[ -2.9   0.5 -11.6  -5.4  -3.0  -4.1 -34.5   0.4   1.8   3.5   1.1  -2.3
   1.9  -7.8  23.6  -8.3  -0.9   7.1 -10.6  -0.9   4.1  -5.0  -7.0  -2.6
  -0.8  -4.3   1.1  -2.7   3.0  -7.5  -3.4   7.5   2.0   4.5  25.4   0.5
  -0.3 -12.1 -16.4   6.5 -12.3  28.2  -9.8   2.2  19.4   3.1  -0.1  -9.0
 -18.7   1.9   3.2   1.3   1.8  -0.6  -7.2  -5.0   0.6  -4.9 -12.2 -13.4
  10.3   5.3   0.9  -9.2 -10.6  -7.1   1.5  11.3  13.4   1.4 -12.5  -4.4
 -12.5] : <37>/<91>
[  7.4   0.5 -12.1   8.9  -1.9  -0.4   0.7  -8.7 -10.8   3.2   2.1  21.1
   4.6  -7.1   2.2  -2.3  13.2 -12.8  -5.9   3.8  10.3   7.8  -7.3  -1.7
   1.1  -0.2   5.2  10.7  -3.8  -5.8 -14.9  16.1  -3.0   7.3  35.0  -9.3
   3.2  -5.1  -3.8   8.9  -0.2  10.1  -7.4  13.9  11.7  -0.3  -7.9   2.0
   0.9   9.0   1.4 -10.1   7.0  -7.0   5.2   5.5   8.5   5.6  -7.2   6.7
   8.7  -4.2  -9.3  -3.2 -10.3 -12.3  -9.2   0.9  -3.9   3.6   6.1   2.5
  -2.3] : <44>/<84>
[ 11.9   1.5  -8.6   5.0   1.8   0.7   0.3  -4.1  -9.7   1.1  15.9   7.0
   0.6  -8.3   1.3  -7.3  17.0 -15.7 -12.7   9.2  -3.1  11.3  -2.5   0.7
  -2.0  -7.5   6.5  15.4  -4.9  -6.4 -21.1  16.6  -0.1  -1.4  29.1  -8.3
  -7.3  -6.2   5.1  15.4   3.8   2.0  -9.0  12.4   9.5  -1.7 -11.2  -9.2
  -6.3  16.2 -13.5  -2.4  14.0  -6.5  12.6   6.7   7.5   0.7   6.9   5.4
  13.3   2.4 -14.7 -12.5 -11.3  -7.1 -16.9  -0.5  -1.4   7.3   4.8   4.3
  -7.8] : <44>/<94>
[ 20.6   0.3  -4.8   4.7  -3.7  -6.1   3.6 -11.9  -6.1   4.8   0.7   6.3
   2.0  -4.0  13.0   1.1  12.5 -22.0 -10.2   2.1  -2.4   8.4  -9.9  -1.4
   7.6 -16.1  -3.9  12.2  -8.1  -9.0 -24.1  12.6   1.5  -2.5  45.5 -15.6
   5.6 -12.5   7.8  12.8  12.1   2.7  -5.5  15.0  16.8  -1.4  -6.7  -7.3
   5.5  10.4   4.4 -16.7   6.3  -3.6   1.4   3.3   6.9   1.7   0.4  10.1
   3.7  -1.4  -6.2   0.4 -13.2  -3.6  -5.0  -1.4  -9.6  -0.1   7.3   7.1
  -5.0] : <44>/<94>
[  6.0   0.1  -8.8  11.4  -2.8   0.4 -11.9  -3.9 -12.8   6.0   5.1   7.3
   3.2  -8.3  -6.1   0.8  17.7 -20.1  -9.7  13.1  -9.2  12.5  -4.2  -1.6
   3.5  -7.6  14.8  12.0  -7.0 -12.9 -18.3  13.4   7.4  -5.8  32.7  -8.5
  -5.6  -3.9   8.9   9.6   8.4  10.6  -7.2  13.1  16.7   0.0 -12.8  -2.5
  -3.0   8.0  -8.6  -6.3  10.4  -8.2   3.0   4.3   2.1  -3.1   0.4   3.3
   7.0   2.8  -9.2  -2.2  -9.5  -1.5  -7.7  -2.8  -3.7   3.2   1.4   8.3
  -5.7] : <44>/<94>
[ 21.8   0.8  -7.5  -3.3  -0.5  -8.8  11.0  -7.1  -2.0   0.6   5.3   5.7
   1.3  -3.2  26.7   4.7   6.4 -11.3 -11.7  -9.9  11.1   2.2 -10.6   0.9
   3.0 -13.4 -15.0  12.6  -3.5  -5.9 -15.5   9.0  -3.3  -3.1  30.6 -12.6
  10.7 -13.5  -2.3  13.5   4.1  -1.8  -4.5  11.6  14.7   0.1  -1.0  -7.1
   7.6  11.3  11.5 -13.4   4.3  -0.7   0.3   0.8  10.2   7.1   1.3   9.8
   3.2  -2.1  -7.5  -2.6 -12.1   0.4  -6.0  -0.8 -12.1  -2.6  10.8   5.6
  -5.0] : <44>/<84>
[-13.5   0.4 -19.7  -1.1  -6.7  -3.0 -41.7   1.6  -1.3   1.5   2.2   4.0
   3.1  -9.4  18.0 -10.5   3.3  10.6 -11.0   3.5   7.0  -1.6  -6.3  -6.8
  -3.4   5.3   7.3  -3.6   3.2 -12.2  -6.8  11.0   2.6   8.3  25.0   0.5
  -3.5  -9.8 -26.3   6.7 -10.4  38.2 -11.0   4.7  24.6   3.4  -2.4  -4.0
 -19.4   1.6   0.7   1.3  10.6  -7.1  -7.2 -14.7  -1.3  -0.7 -13.9 -14.9
  14.4   4.7  -1.1  -9.2  -6.6 -10.0  -0.8  14.3  10.5   5.5 -11.9 -11.5
 -14.9] : <37>/<91>
[ -7.9   1.7 -12.5   8.5  -3.0   4.3 -42.1  -0.1  -1.5   3.3   5.2   5.0
   3.4  -4.2  -1.9  -8.2  10.2   1.1  -2.7   7.5   3.1  -5.8  -6.7  -4.6
  -2.5   2.6  25.2   0.4  -0.9  -1.2  -2.6  18.4   0.0  11.8  26.0   7.5
  -5.6  -9.2 -20.5   7.5 -13.4  34.4 -13.0  -2.6  13.0   1.5   1.6   0.8
 -26.9   6.1 -10.0   5.2   4.4  -4.9   0.9  -2.2   0.4 -11.3 -11.0 -20.4
  22.6   6.4  -0.4 -19.1 -10.7 -20.0  -1.3   6.9  16.6   9.9 -11.4  -6.7
 -11.9] : <37>/<87>
[ -1.1   1.1 -12.4  14.8  -2.6   0.5 -15.7  -4.0 -15.5   5.4   1.4  18.4
   3.8  -6.0 -14.7   3.4  22.1 -20.8  -5.2  21.4  -5.6  15.3  -6.9  -2.4
   8.3  -1.7  24.3  13.1  -8.8 -10.9 -15.7  16.9   5.5  -1.4  28.0  -5.6
  -6.1  -2.7   9.4   9.4  12.1  12.9  -4.3  14.7  13.1   2.4 -14.2   3.7
  -3.6   9.4  -9.3  -4.6  12.0  -8.2   4.4   6.6  -0.2  -0.8  -1.0   0.6
   8.6   7.4 -13.7  -0.6  -8.6  -7.8  -7.2  -7.1  -5.2   2.9   2.3   6.7
  -1.0] : <44>/<94>
[ -4.9   0.8 -13.3  16.4  -2.6   2.7 -20.2  -4.1 -16.3   5.3   0.6  22.0
   5.2  -7.2 -16.6   2.2  21.2 -18.3  -5.6  24.5  -7.9  17.1  -1.5  -6.4
   3.2   4.9  28.8   9.4  -8.6 -11.2 -14.8  17.3   5.3   2.4  30.3  -4.4
  -8.4  -1.5   7.9  10.5   9.9  20.8  -5.1  17.1  14.2  -0.8 -14.2   4.6
  -3.8   7.6 -10.3  -4.4  12.5 -10.3   6.3   4.9  -2.2  -3.2 -17.2  -2.3
  10.0   3.1 -13.5  -4.5  -7.1 -12.7  -7.1  -2.2  -2.1   5.1   4.2   3.2
   0.7] : <44>/<84>
[-30.1   0.5 -22.5  22.1  -9.9   0.7 -67.8   2.6 -12.8  10.0  -7.2  11.1
   5.0 -11.5 -22.3   6.4  22.4  -4.3  -5.1  30.8 -13.9   4.0  -3.4 -11.7
   3.1  -0.8  59.4  -6.8  -3.8 -14.7  -1.1  24.5  11.9  10.0  26.8   7.8
  -9.4  -6.7 -12.1   3.8  -9.1  54.9 -12.0   0.4  26.4   7.9  -0.9   1.2
 -30.1  -0.3 -15.7   5.8  11.4 -11.2  -9.0  -6.0 -11.6 -17.2  -9.5 -28.8
  19.3  12.0   0.7  -9.0 -10.7 -15.9   6.5   6.5  14.6   8.4 -19.1  -1.5
 -10.4] : <37>/<95>
[ 23.8   4.7  -0.8   7.5   0.5   3.0  -2.1 -14.8  -0.3  -4.8  16.6  19.3
  -1.9  -8.3 -16.6  -2.4  10.1 -21.1  -0.7   1.4   2.2   6.6   0.1  -4.5
   4.7   2.9  26.6  11.7 -12.1  17.3  -9.8  21.8  -7.5   2.5  22.0  -1.4
  -0.1  -3.4   8.0  17.4   9.5   1.4  -6.4  21.9  -7.5  -1.9  -9.2   0.5
  -0.4  23.8  -2.9   8.5   3.7  -4.8  14.5   4.9  15.4  -4.1   3.5   2.0
  16.2   2.8  -8.5 -19.3 -19.8 -20.6 -13.0  -2.9   2.2   2.8   9.4   4.0
  -0.6] : <44>/<84>
[ -9.0   1.3 -11.2  22.8  -4.8   2.7 -22.8  -8.4 -17.6   7.6  -5.9  22.4
   3.6  -4.5 -27.8  12.4  25.3 -24.4   2.5  26.8 -10.2  18.0  -2.8  -7.7
   8.3   0.4  41.4   5.4 -11.8 -11.5  -8.8  18.5   7.0   2.1  24.1  -2.2
  -3.5   1.6  13.3   4.9  12.7  20.5  -4.9  13.6  12.3   1.2 -11.3   8.4
  -1.3   7.9  -8.7  -5.0   7.7 -11.1   1.3   3.8  -1.2  -4.1  -3.5  -1.7
   7.1   4.7  -7.2   3.1  -6.5 -10.3  -3.6  -6.6  -4.9   1.0   3.2   7.1
   3.8] : <44>/<94>
[ 10.7  -0.7 -11.4  10.0   0.0  -5.7   0.1  -6.5 -10.6   0.5  11.7  15.9
   1.7  -7.1   1.4   2.9  18.3 -17.2  -8.6   3.2   3.8   6.2  -6.3   0.7
   3.5 -10.5  12.1  12.8  -6.9  -6.1 -14.3  16.0  -3.4  -3.5  22.5  -9.9
   1.9  -3.9   1.4  11.6   6.4  -2.1  -4.4  14.4  11.1  -0.5  -4.5  -2.9
   2.9  13.5  -5.0  -4.3   7.8  -5.0   6.8   6.2   7.1   3.2   6.1   9.7
   9.7   0.4  -4.8  -6.7 -10.9  -4.1 -12.4  -4.2  -2.4   3.1   7.0   3.4
  -1.0] : <44>/<94>
[  4.9   5.8  -9.6  13.2  -3.5   0.4 -13.2  -8.2 -13.1   2.3   2.1  20.4
   2.9  -9.6 -13.2   3.3  18.3 -17.2  -7.9  19.5  -3.0  17.9  -0.6  -5.7
   5.5   3.5  23.4  12.7  -8.8  -6.8 -15.7  17.1   4.6   0.3  31.4  -6.7
  -6.1  -0.1  10.8  12.8  11.3  13.4  -3.3  23.2  10.4   2.1 -18.9   2.3
   3.5  12.4  -1.4  -1.6  10.9 -10.8   7.1   4.0   5.3   1.9  -5.7   1.2
   9.6   1.8 -10.1  -1.8 -11.3  -9.3  -9.2  -2.3  -6.0   1.5   8.5   2.2
  -1.6] : <44>/<84>
[ 11.9  -0.4 -16.4 -11.5  -4.0  -9.7 -16.6  -4.7   1.7   1.9   6.2  -5.3
   1.9  -7.1  50.0 -13.8  -0.9   3.4 -17.8 -16.1  16.2  -3.4 -17.4  -0.7
  -0.1 -14.8 -24.9  11.9   4.8 -13.4 -14.9   9.6  -0.7   5.2  42.9 -10.0
   8.2 -19.6 -24.6  13.5 -14.0  23.9 -14.4  -1.0  30.7   1.3   5.2 -14.1
 -15.9   7.3   9.3 -10.9   8.2  -1.2  -7.0  -2.8   8.3   2.6 -12.8  -2.6
  12.5   0.5  -1.6 -10.1 -16.3  -8.4  -2.5  15.2   5.1   2.6  -8.2  -3.3
 -18.3] : <37>/<87>
[ -1.6   2.1  -6.9  -0.1  -6.6  -6.6 -42.4   0.3   2.6   4.3   2.4 -13.5
   1.6  -4.1   8.8  -7.0   6.3  -2.5  -9.1   8.8 -11.0  -0.9  -6.8  -2.7
   0.8  -5.8  14.2  -1.8  -2.4 -10.4  -8.1  11.6   8.7   2.1  30.9   1.0
  -2.9 -12.6  -6.6   6.8  -6.7  31.8 -11.9   1.3  22.8   2.4  -2.6  -9.2
 -22.0   1.5  -5.0   3.5   7.9  -5.2  -8.9  -5.6  -4.2 -11.2  -6.1 -18.5
  11.6   6.7   3.6  -6.0  -7.4  -7.6   1.0   9.2   8.7   1.3 -13.4   0.9
 -12.4] : <37>/<95>
[ 10.5   0.5 -12.7   7.8  -4.4  -5.6  -6.7  -5.9 -14.0   2.6   4.1  12.1
   1.4  -7.4   7.9   4.3  18.5 -20.3 -16.2  13.3  -2.4  16.6  -5.4  -3.2
   5.0  -6.7   7.8  15.4  -5.0 -17.5 -20.4  14.0   6.2  -2.7  39.7 -15.2
  -5.0  -6.1   9.9  18.3  12.3  10.2  -4.1  19.8  22.2   2.5 -14.9  -3.1
   5.4  10.3  -0.5 -10.4  13.0 -10.2  35.4   4.2   4.8   2.5  -1.3   7.4
   5.9   1.5 -11.4   0.6 -11.4  -1.5  -6.1   1.1  -8.3   0.6   5.3   4.8
  -4.5] : <44>/<94>
